Every row comes from one small tree of marks. The marks that hang from a mark follow it in brackets, in the order of their numbers. Every link used is in the known rows. Which tree was each row made from?
Known rows:
k_905[k_699[k_459 k_891]]: -56 -18 82 5 -6 66 -6 -18 41 219 334 -91 13 -286 -188 -103 55 308 -111 -75 -219 421 36 -178 28 -73 162 29 67 -128 -171 -38 118 56 46 51 110 -23 -114 -251 -47 88 -42 -144 85 125
k_432[k_31[k_102[k_281]]]: -194 48 133 85 -25 -45 -150 138 1 147 347 -3 30 -74 -216 -47 -5 274 -33 -53 -200 438 -56 67 36 -107 147 91 28 173 -259 -27 63 39 -81 226 92 -104 140 -108 -137 -178 17 66 91 35
k_601[k_38[k_870] k_941]: -208 51 51 109 -101 102 -144 -49 95 159 383 265 111 -231 -259 6 -42 247 119 43 -85 396 -22 -467 14 73 77 136 90 14 -214 -231 72 -112 95 -175 -25 103 -94 -7 238 -144 -21 -31 53 132
k_459[k_699[k_601[k_103 k_941[k_102]] k_905] k_891]: 4 41 -115 171 -205 21 -9 75 122 64 256 1 150 -121 -323 -99 69 255 215 22 -158 368 -23 -26 136 -53 112 75 169 -72 -98 137 168 -19 106 24 111 -57 -173 -140 140 155 50 1 -192 17
k_905[k_699[k_601 k_891]]: -142 -46 38 35 -26 113 -20 52 86 221 372 -19 19 -260 -206 -96 37 289 -81 -50 -232 394 22 -137 40 -53 154 120 82 -67 -135 74 142 32 36 113 123 13 0 -241 -166 30 -30 -122 53 91
k_905[k_699[k_459[k_870] k_601[k_38 k_941[k_399]]]]: -53 39 -89 85 81 134 -21 14 190 232 323 119 104 -209 -235 -121 17 388 53 -111 -227 397 -9 -201 -2 -43 107 100 74 -195 -106 -31 137 -38 95 -7 73 35 -92 -193 75 44 -43 -43 62 92
k_870[k_31[k_699[k_891 k_905]]]: -30 -118 280 -14 29 203 -131 -31 7 205 304 -168 -13 -127 -311 -56 25 75 -24 -19 -147 407 14 -87 115 -49 187 9 140 99 -302 -5 148 113 -33 226 126 -108 35 -151 102 -74 0 -1 100 198
k_712[k_31[k_432] k_399[k_601[k_38 k_103 k_941]]]: -17 -41 25 260 228 372 -225 -33 78 51 207 167 97 -222 -123 -38 71 315 36 -12 -216 441 42 -358 -13 -60 118 60 -5 190 -148 45 89 -62 75 94 42 -52 -221 -104 204 -79 33 192 82 9
k_699[k_459[k_870] k_601[k_103] k_891 k_905]: 195 15 -59 -20 -117 248 60 132 225 204 422 -263 81 40 -217 -150 96 67 242 -87 -139 379 -90 54 18 157 204 125 -15 -240 -15 -45 186 70 137 -60 217 33 210 -180 -57 374 5 -140 -104 289
k_601[k_38[k_870] k_103[k_31[k_432] k_281 k_891]]: -145 13 57 111 -188 87 -88 11 42 245 451 266 128 -190 -296 -23 19 106 63 20 -146 390 61 -358 35 36 32 154 -74 23 -228 -47 70 -136 269 40 107 128 -85 -134 498 -39 15 172 85 43
k_870[k_31[k_432[k_459]] k_38]: -148 -172 266 44 -191 -28 -218 -20 -49 166 361 -10 52 -164 -151 -74 122 271 36 -39 -157 401 48 85 104 -131 92 31 66 125 -325 -91 148 185 22 619 74 -291 -172 -166 -170 -220 -13 165 76 137
k_38[k_870[k_31[k_432[k_459[k_891]]]]]: -62 -37 247 41 -138 -25 -96 -16 -53 225 322 -64 87 -179 -290 -97 53 55 94 -44 -92 373 -139 -204 82 -169 155 57 61 243 -255 -98 117 54 20 167 51 -128 -172 -207 4 -43 14 31 31 123
k_459[k_699[k_601] k_870 k_891]: 49 6 -199 109 -77 -10 31 165 22 95 131 -73 167 -17 -275 -219 110 118 79 -48 -186 331 -88 163 112 -155 141 164 143 -124 -148 -11 234 24 162 -87 76 -198 -242 -302 94 421 59 88 -167 -8
k_38[k_870[k_31[k_432[k_459]]]]: -78 -48 268 21 -150 -17 -105 -48 -45 259 332 -49 78 -184 -257 -62 38 68 79 -49 -100 374 -121 -239 64 -138 156 67 44 246 -257 -127 107 67 6 148 48 -106 -74 -179 2 -111 4 -1 68 137
k_699[k_459 k_601[k_103[k_31]] k_891 k_905]: 93 22 1 -37 -159 246 32 143 195 204 515 -276 91 -21 -215 -131 60 96 249 -73 -167 411 -21 61 48 147 166 77 -30 -140 -8 55 138 73 84 16 236 117 174 -158 -55 332 -21 -120 -55 280
k_712[k_31[k_102 k_432 k_699]]: -74 -51 196 140 233 131 -163 -44 68 85 179 52 -4 -187 -112 -21 67 171 -118 -18 -200 456 -138 -52 50 -163 159 -57 43 178 -217 106 42 28 32 232 130 -128 -192 -19 89 -169 42 -77 104 59
k_941[k_102[k_432[k_459[k_699]] k_712] k_399 k_601]: 64 120 491 153 -166 -156 -2 6 198 398 337 14 160 -49 -308 -72 -41 434 127 -59 -137 361 -44 -72 67 -464 258 -57 69 -101 -134 98 159 19 -44 378 61 -36 -210 -18 -130 -196 17 -107 227 35
k_905[k_699[k_459[k_891] k_601[k_38 k_941]]]: -157 34 -117 106 75 94 -46 17 161 159 342 79 92 -222 -235 -157 33 405 60 -82 -223 416 15 -173 34 -37 90 73 91 -146 -108 30 115 -53 96 36 75 33 -202 -191 47 80 -34 -27 26 55
k_891[k_699[k_459 k_601[k_38 k_941[k_102]] k_905]]: -240 93 -110 105 -295 100 -100 14 183 144 413 -149 74 51 -221 -64 -68 370 219 -67 -177 446 33 -66 84 50 130 -2 59 -36 -81 16 141 46 67 -165 90 125 229 -53 162 -32 15 -33 0 194
k_399[k_601[k_38 k_103[k_891 k_905]]]: -177 -97 -32 169 -175 155 -133 147 122 205 366 59 70 -28 -168 -18 -3 259 66 7 -191 383 80 -171 -25 134 142 158 -75 30 -225 -17 109 -108 82 -32 30 20 272 -38 189 -91 24 181 85 45
k_459[k_699[k_601[k_103 k_941]] k_870[k_38] k_891]: 64 -22 -254 175 -195 28 -16 103 50 60 168 108 179 -106 -248 -183 119 226 190 2 -157 347 -5 106 100 1 65 178 149 -124 -141 -37 227 18 200 84 80 -244 -338 -252 100 180 40 81 -268 -66
k_905[k_699[k_601[k_38 k_103] k_891]]: -136 -58 -20 51 -30 137 -42 44 128 212 387 32 24 -303 -265 -53 16 346 -28 -17 -203 398 29 -296 32 28 115 156 87 -161 -146 46 136 -53 66 149 110 25 -29 -186 -20 -101 -38 -88 40 86
k_399[k_601[k_38 k_103[k_281] k_941[k_102[k_712]]]]: -156 -17 -20 256 -129 186 -153 91 214 252 397 306 115 -111 -193 20 -73 359 135 -6 -134 387 31 -343 -32 169 72 116 -19 -54 -170 30 90 -88 28 -67 39 95 255 59 132 -286 15 128 131 -10
k_699[k_459[k_870] k_601 k_891]: 30 12 -23 -25 8 170 42 197 123 229 366 -202 126 32 -167 -222 112 40 80 -129 -163 366 -69 133 -15 48 194 139 -41 -181 -36 -100 176 93 87 -88 169 -6 80 -237 -200 426 -11 -102 -4 224
k_712[k_31[k_102] k_399[k_601[k_103[k_891 k_905]]]]: -13 -66 0 251 96 359 -171 6 52 56 159 17 62 -198 -91 -50 123 191 -57 -7 -299 471 55 -142 25 -96 158 23 -85 328 -120 162 92 -52 99 6 82 -70 -122 -199 154 6 41 158 18 -75
k_102[k_281 k_432 k_712[k_31 k_399]]: 118 36 236 332 -63 81 -187 -619 26 339 262 -57 15 -141 -154 -125 104 345 139 -57 -131 516 116 -283 80 -223 154 76 31 285 -256 -268 82 36 9 208 54 -56 -483 -85 110 -18 5 -97 100 -107
k_870[k_31[k_102 k_699] k_38]: -159 -217 193 68 -90 93 -217 -39 22 154 280 28 -6 -205 -179 -64 79 185 -1 2 -172 451 59 134 122 -26 119 -35 117 171 -320 22 131 138 -1 534 96 -267 -197 -153 -31 -415 -20 -1 51 48
k_891[k_699[k_459 k_601[k_103] k_905]]: -192 5 -84 34 -370 71 -87 -44 109 162 394 -291 44 112 -194 -70 -43 356 204 -83 -158 437 52 -18 82 95 141 -16 26 3 -118 24 146 82 77 -57 119 46 262 -46 122 -36 19 -66 -58 149
k_31[k_432[k_459[k_699[k_905] k_891]]]: -47 -15 74 34 -176 -170 -61 -15 30 103 259 -96 81 -127 -175 -52 88 260 18 -31 -119 356 -131 21 100 -219 144 -19 119 45 -242 16 106 52 95 156 82 -167 -333 -120 -30 137 66 84 31 175
k_281[k_891[k_699[k_459[k_870[k_31[k_102] k_38]]]]]: -201 -67 -40 31 -431 76 -155 22 -2 152 265 -231 71 53 -92 -106 40 191 50 -65 -182 439 -99 -10 80 -50 163 -61 -34 143 -225 -65 132 89 55 323 77 -159 -123 -281 62 247 23 -21 -55 90
k_102[k_281[k_891] k_432]: -58 -105 127 242 -456 -86 -139 -302 47 312 383 -95 22 48 -138 -122 81 322 105 -44 -124 423 24 -195 57 -136 207 79 -16 280 -305 -282 74 41 22 418 51 -79 -272 -67 18 160 27 -237 23 5
k_459[k_699[k_905] k_870[k_38]]: 105 -60 -94 64 -274 6 -33 -26 30 133 197 -45 65 -111 -136 -75 86 210 94 -5 -201 377 23 140 126 -69 156 131 154 -144 -225 -162 231 139 177 -38 60 -212 -31 -262 147 172 28 -5 -115 99
k_432[k_31 k_102 k_459[k_699[k_905] k_870]]: 38 180 -49 -19 115 -244 -37 151 -46 185 200 -250 93 -237 -223 -35 -41 270 128 -75 -221 366 -231 95 155 -352 126 98 110 89 -258 23 156 89 92 -198 104 -262 153 -345 -68 119 80 351 90 140
k_905[k_699[k_459[k_870[k_38] k_891] k_601[k_941]]]: -58 22 -125 119 19 108 -23 15 134 161 304 82 91 -178 -179 -203 72 370 63 -100 -243 407 -2 -17 34 -46 110 85 74 -122 -98 9 150 26 122 74 99 -59 -183 -254 -43 119 -22 -47 -40 14
k_103[k_281 k_891[k_699[k_601]] k_905]: -292 50 -72 140 -306 81 -58 17 -35 190 354 3 73 129 -170 -93 60 82 -83 -68 -297 389 267 108 56 -15 74 45 -121 228 -181 114 115 7 285 -217 136 172 284 -187 279 409 47 266 57 51
k_399[k_601[k_38 k_103[k_891[k_699[k_459]]]]]: -235 -93 -69 154 -204 117 -126 121 135 229 373 14 75 -33 -169 -36 -33 323 85 -25 -145 405 83 -216 -13 153 135 121 -58 -10 -202 -28 125 -63 73 -43 44 8 235 -73 193 -192 33 130 69 52
k_399[k_601[k_38 k_103 k_941[k_102[k_432]]]]: -156 -64 -9 268 -170 135 -149 114 227 221 403 233 109 -85 -179 12 -54 399 165 18 -135 378 22 -375 -37 131 115 137 0 -11 -182 -27 92 -97 -10 -8 16 47 191 95 114 -382 20 -3 101 2
k_941[k_102[k_712] k_399[k_601[k_38 k_103]]]: 4 54 341 219 -119 101 -110 53 188 347 379 132 139 -133 -334 -1 -28 359 146 -38 -126 389 -89 -164 9 -194 197 13 13 -154 -170 78 143 -55 -95 208 55 17 86 1 13 -371 -4 45 191 16
k_38[k_870[k_31[k_102[k_281 k_712] k_432 k_699]]]: -5 -37 272 100 -82 30 -121 -171 32 317 272 40 27 -231 -282 -49 18 16 98 -39 -73 437 -161 -190 60 -70 175 14 70 318 -264 -65 72 37 -44 255 77 -108 -212 -154 78 -281 6 -93 79 72
k_281[k_891[k_699[k_459[k_870[k_31[k_102]]] k_905]]]: -134 -28 -39 13 -418 111 -125 23 46 150 276 -299 54 88 -124 -83 21 157 80 -66 -181 437 -146 -47 94 -56 193 -75 -16 134 -209 -29 133 78 56 217 94 -96 -25 -267 127 345 39 -36 -56 156
k_699[k_601[k_103] k_891]: -118 -76 88 11 -148 159 -46 127 88 198 431 -79 84 -68 -232 -78 64 155 55 -11 -125 361 3 -93 9 122 147 164 -5 -72 -109 16 139 13 46 148 159 18 132 -72 -188 27 -8 -111 -31 126
k_432[k_31 k_102[k_712] k_459]: -148 215 190 -29 189 -234 -146 -18 -69 260 301 -204 79 -237 -185 -34 -61 329 119 -79 -159 416 -220 42 116 -334 100 37 37 138 -292 20 81 56 -7 -19 97 -185 89 -212 -247 -90 41 357 229 72

Which tree is each row?
-64 -2 -173 96 -128 -15 -18 107 97 57 262 -127 120 -106 -307 -139 67 205 187 3 -158 374 -6 64 167 -115 129 93 200 -124 -148 69 199 -13 139 -26 75 -70 -241 -235 141 337 41 76 -135 110 -> k_459[k_699[k_601[k_38] k_905] k_891]
15 25 130 83 -97 186 -100 -114 58 237 309 -27 22 -228 -221 -68 -12 89 -49 -5 -203 495 -50 90 104 -72 154 -27 52 252 -211 95 51 23 -8 94 153 7 -339 -170 143 -13 -5 -24 125 23 -> k_103[k_31[k_102[k_281 k_712[k_399]] k_699[k_891]]]
-18 4 160 69 -191 53 -135 54 -38 151 369 2 90 -30 -194 -9 30 232 67 9 -255 397 -15 -7 25 -30 95 42 -70 102 -259 41 52 -39 106 206 99 -30 102 51 218 -7 -8 132 87 9 -> k_601[k_103[k_31[k_432[k_102]] k_905]]
-97 36 -110 114 -203 53 -54 149 0 66 247 -158 92 141 -274 -217 42 192 52 -55 -174 372 -94 153 106 -134 162 88 84 -17 -187 -16 223 43 156 -69 79 -133 -72 -209 79 266 65 108 -117 29 -> k_459[k_870 k_891[k_699[k_601]]]
-4 -6 -37 81 -195 -64 -20 31 -5 48 216 -152 86 -122 -277 -112 83 208 85 15 -157 380 3 57 171 -168 153 20 203 -55 -219 27 182 44 123 -17 68 -134 -268 -221 162 315 49 34 -129 79 -> k_459[k_699[k_905] k_891]
-176 -144 131 40 72 147 -164 49 105 195 267 -22 35 -126 -279 -53 27 111 -7 -32 -169 421 -46 -32 90 -26 134 15 100 132 -258 91 111 24 -32 298 101 -116 -56 -99 71 -269 -3 21 114 92 -> k_870[k_31[k_102 k_699[k_601[k_38]]]]
-64 -66 210 24 -68 132 -96 -90 17 270 328 -88 42 -147 -301 -89 -6 19 144 -39 -113 392 -83 -183 92 -55 192 69 89 234 -226 -59 130 60 0 48 77 -39 38 -187 97 -123 0 -95 30 126 -> k_38[k_870[k_31[k_699[k_601 k_905]]]]
-134 -8 -131 103 -213 245 -119 13 263 144 474 132 101 -3 -225 -10 -8 272 269 3 -136 381 2 -245 50 197 70 122 33 -91 -108 37 112 -80 179 43 117 172 186 3 165 134 13 23 -52 169 -> k_699[k_601[k_38 k_103[k_281[k_891]] k_941] k_905]
-138 -23 40 88 -86 48 -155 83 46 183 442 196 108 -128 -261 1 -14 288 63 5 -182 393 38 -219 48 7 13 84 -21 -103 -275 8 75 -86 215 159 91 50 5 10 360 -66 -5 230 162 50 -> k_601[k_38 k_103[k_31[k_432[k_102]] k_281]]
-51 52 -31 104 -107 281 -149 0 103 104 375 202 94 -198 -317 67 -81 254 103 89 -183 415 66 -402 9 216 6 97 52 10 -232 -51 22 -201 101 -73 62 134 -79 114 526 -145 -38 95 58 84 -> k_601[k_38 k_103[k_31[k_699[k_891]] k_905] k_941]
-131 -158 243 63 -176 -36 -209 12 -57 130 350 -24 60 -159 -181 -110 137 259 52 -34 -151 399 32 121 121 -162 91 20 84 125 -322 -63 157 172 37 639 78 -313 -267 -195 -166 -155 -4 194 40 123 -> k_870[k_31[k_432[k_459[k_891]]] k_38]
83 -88 29 120 -59 126 -106 106 35 54 210 -47 35 -54 -276 -201 129 78 63 -7 -171 404 -110 265 152 -145 167 29 151 23 -278 1 218 92 141 307 108 -313 -320 -279 71 79 42 111 -104 53 -> k_459[k_870[k_31[k_102 k_699[k_905]] k_38] k_891]
-98 -40 79 1 -151 -135 -50 19 45 174 283 -69 96 -153 -138 -31 77 228 -17 -50 -121 346 -106 -26 50 -142 136 37 73 46 -201 0 97 64 53 148 98 -129 -222 -115 -141 73 44 30 77 191 -> k_31[k_432[k_459[k_699[k_601 k_891]]]]
-200 -48 12 97 -175 125 -80 29 68 204 390 60 112 72 -187 -93 87 179 46 -45 -221 358 115 9 11 74 97 141 -97 39 -142 65 108 -37 183 55 136 83 249 -38 64 136 16 87 6 6 -> k_699[k_601[k_103[k_281 k_891 k_905]]]
